Below are the code and all the weights of a small trained network. Each question names an input and a target symbol and asks about switching units off, where a switched-off unit gives its printed mean instead of its output.

import numpy as np


def w(rows, s, z=0):
    codes = np.array(rows[::2]) - 128.0
    scale = np.full(codes.shape[1], s)
    scale[-1] = z or s
    return codes * scale


def norm(h):
    return h / np.sqrt((h * h).mean(-1, keepdims=True) + 1e-5)


def f(y):
    return np.maximum(y, 0)


def softmax(a):
    e = np.exp(a - a.max(-1, keepdims=True))
    return e / e.sum(-1, keepdims=True)


def log_softmax(a):
    a = a - a.max(-1, keepdims=True)
    return a - np.log(np.exp(a).sum(-1, keepdims=True))


def net(x, mask):
    ids = ['αβγδεζηθλμσφψ'.index(c) for c in x.split()]
    T = len(ids)
    res = E[ids] + P[:T]
    u = 0
    for l in range(3):
        q, k, v = (norm(res) @ M[l].T for M in (Q, K, V))
        z = softmax(np.where(np.tri(T) > 0, q @ k.T / 2**0.5, -1e9)) @ v
        res = res + np.where(mask[u], z, O[l][:, -1]) @ O[l][:, :-1]
        u += 1
        y = f(norm(res) @ A[l][:, :-1].T + A[l][:, -1])
        res = res + np.where(mask[u : u + 4], y, B[l][:, -1]) @ B[l][:, :-1]
        u += 4
    return log_softmax(norm(res)[-1] @ U[:, :-1].T + U[:, -1])


Q, K, V, O, A, B = {}, {}, {}, {}, {}, {}
E = w([
[142,184,253],'α',
[101,91,117],'β',
[146,125,195],'γ',
[81,59,98],'δ',
[148,148,152],'ε',
[145,150,155],'ζ',
[134,142,137],'η',
[159,119,138],'θ',
[154,91,62],'λ',
[125,164,101],'μ',
[202,73,134],'σ',
[107,137,182],'φ',
[158,112,132],'ψ',
],0.026)
P = w([
[2,154,207],'0',
[46,153,163],'1',
[44,140,138],'2',
[64,135,131],'3',
[56,129,130],'4',
[137,155,126],'5',
[122,150,119],'6',
[117,133,89],'7',
[111,120,74],'8',
[36,94,77],'9',
[35,103,95],'10',
[98,152,160],'11',
],0.0041)
Q[0] = w([
[75,1,195],'0.h0',
[80,240,214],'0.h0',
],0.0056)
K[0] = w([
[8,62,200],'0.h0',
[157,89,99],'0.h0',
],0.011)
V[0] = w([
[192,45,112],'0.h0',
[159,4,128],'0.h0',
],0.0043)
O[0] = w([
[202,2,93,34],'0.h0',
[79,51,43,3],'0.h0',
],0.0086,0.0021)
A[0] = w([
[255,160,133,126],'0.n0',
[46,126,117,178],'0.n1',
[122,171,85,5],'0.n2',
[120,172,147,6],'0.n3',
],0.0075,0.0015)
B[0] = w([
[2,71,83,253],'0.n0',
[48,111,112,153],'0.n1',
[215,84,198,141],'0.n2',
[44,180,142,183],'0.n3',
],0.0083,0.0044)
Q[1] = w([
[2,192,136],'1.h0',
[173,23,236],'1.h0',
],0.0071)
K[1] = w([
[138,168,3],'1.h0',
[99,91,231],'1.h0',
],0.007)
V[1] = w([
[112,2,214],'1.h0',
[60,70,91],'1.h0',
],0.0063)
O[1] = w([
[104,11,158,1],'1.h0',
[105,254,137,133],'1.h0',
],0.0086,0.0014)
A[1] = w([
[5,120,154,254],'1.n0',
[241,145,135,173],'1.n1',
[142,145,35,136],'1.n2',
[93,194,150,111],'1.n3',
],0.012,0.0043)
B[1] = w([
[136,60,6,254],'1.n0',
[8,160,158,132],'1.n1',
[236,220,231,139],'1.n2',
[116,209,255,198],'1.n3',
],0.004,0.014)
Q[2] = w([
[26,155,151],'2.h0',
[7,3,94],'2.h0',
],0.0059)
K[2] = w([
[42,165,121],'2.h0',
[2,137,128],'2.h0',
],0.0099)
V[2] = w([
[140,166,122],'2.h0',
[53,254,171],'2.h0',
],0.0067)
O[2] = w([
[202,139,255,142],'2.h0',
[102,5,25,254],'2.h0',
],0.0063,0.0073)
A[2] = w([
[246,88,184,253],'2.n0',
[189,141,178,24],'2.n1',
[120,144,215,14],'2.n2',
[195,114,172,146],'2.n3',
],0.011,0.0011)
B[2] = w([
[255,164,106,215],'2.n0',
[114,61,184,162],'2.n1',
[163,97,81,251],'2.n2',
[105,129,11,175],'2.n3',
],0.01,0.0018)
U = w([
[157,137,147,117],'α',
[140,122,126,69],'β',
[128,101,247,186],'γ',
[140,136,151,52],'δ',
[127,116,158,101],'ε',
[48,103,210,128],'ζ',
[67,186,137,97],'η',
[118,100,106,67],'θ',
[132,153,96,59],'λ',
[137,252,108,157],'μ',
[177,64,171,239],'σ',
[180,174,109,254],'φ',
[135,125,114,107],'ψ',
],0.021,0.0068)

Each question gives the input, a string of symbols that net reads in full, and the target symbol t.
The units are the heads (2 rows each of Q, K, V and O) and the neurons (one row each of A and B). Each row of codes is followed by its name. A weight is (code - 128) times the scale printed after its matrix; where a second scale follows, it is the last column's (O, A, B and U).
mask holds one flag per unit, layer by layer, with each layer's heads first. A switched-off unit (its flag False) gives its mean, the last column of its rows in O or B, instead of its output. The means were averaged over made-up inputs and are rounded, as every weight is.
A unit's drop is (log p(t) with every unit on - log p(t) with that unit switched off) / (log p(t) with every unit on - log p(t) with every unit switched off).
The circuit of an input: a set's keep is (log p(t) with only the set's units on - log p(t) with every unit switched off) / (log p(t) with every unit on - log p(t) with every unit switched off). Starting from the 12 units with the biggest drops (on a tie, the unit counted first), units are removed one at a time, each time the one whose removal leaves the highest keep (on an exact tie, the one counted first), for as long as the keep stays at least 0.8.
circuit, biggest first: the units of the circuit, biggest drop first
most important unit: the unit with the biggest drop
top k neurons: the k neurons with the biggest drops, biggest first
top k neurons in layer l: the k neurons of layer l with the biggest drops, biggest first
drop when u is switched off: that unit's drop, to one decimal
input ε ζ ε, target ζ: most important unit -> 2.h0
input ζ η ζ η η ζ, target η: top 3 neurons -> (2.n0 0.n0 1.n2)
input η ζ ζ γ φ η ζ η, target η: circuit, biggest first -> (0.h0 2.n0)
input ζ β μ η ε γ ζ η ε, target η: circuit, biggest first -> (0.n0 0.h0 2.n0)
input θ β η ε η ζ ε, target η: circuit, biggest first -> (0.n0 1.n3)
input ζ β ζ ζ γ α η γ ζ μ ζ η, target μ: top 4 neurons -> (0.n0 1.n3 0.n1 2.n1)
input ζ θ δ ζ ζ ζ μ λ, target φ: top 2 neurons in layer 1 -> (1.n2 1.n0)
input ζ θ ζ μ λ ψ μ θ ζ μ ζ, target μ: top 2 neurons -> (1.n3 0.n2)
input γ θ ε ψ ε ζ δ ζ ζ μ ζ, target μ: top 2 neurons -> (0.n0 1.n0)
input η η γ θ δ μ ζ σ μ μ ε, target μ: top 2 neurons in layer 1 -> (1.n3 1.n2)
input φ φ ζ γ, target σ: top 2 neurons -> (0.n0 2.n0)
input η η η ζ ζ ζ ε, target ζ: top 2 neurons in layer 1 -> (1.n3 1.n0)
input α ζ γ γ η ζ ζ σ μ η λ, target φ: top 2 neurons in layer 1 -> (1.n2 1.n0)
input η ζ σ ψ μ λ ψ δ ζ μ, target μ: most important unit -> 1.h0
input γ ε ζ ζ η ζ, target η: drop when 0.n2 is switched off -> 0.2
input ζ η φ η θ ζ γ, target σ: drop when 2.n0 is switched off -> 0.1
input ζ γ ζ ζ, target ζ: drop when 0.h0 is switched off -> 0.3
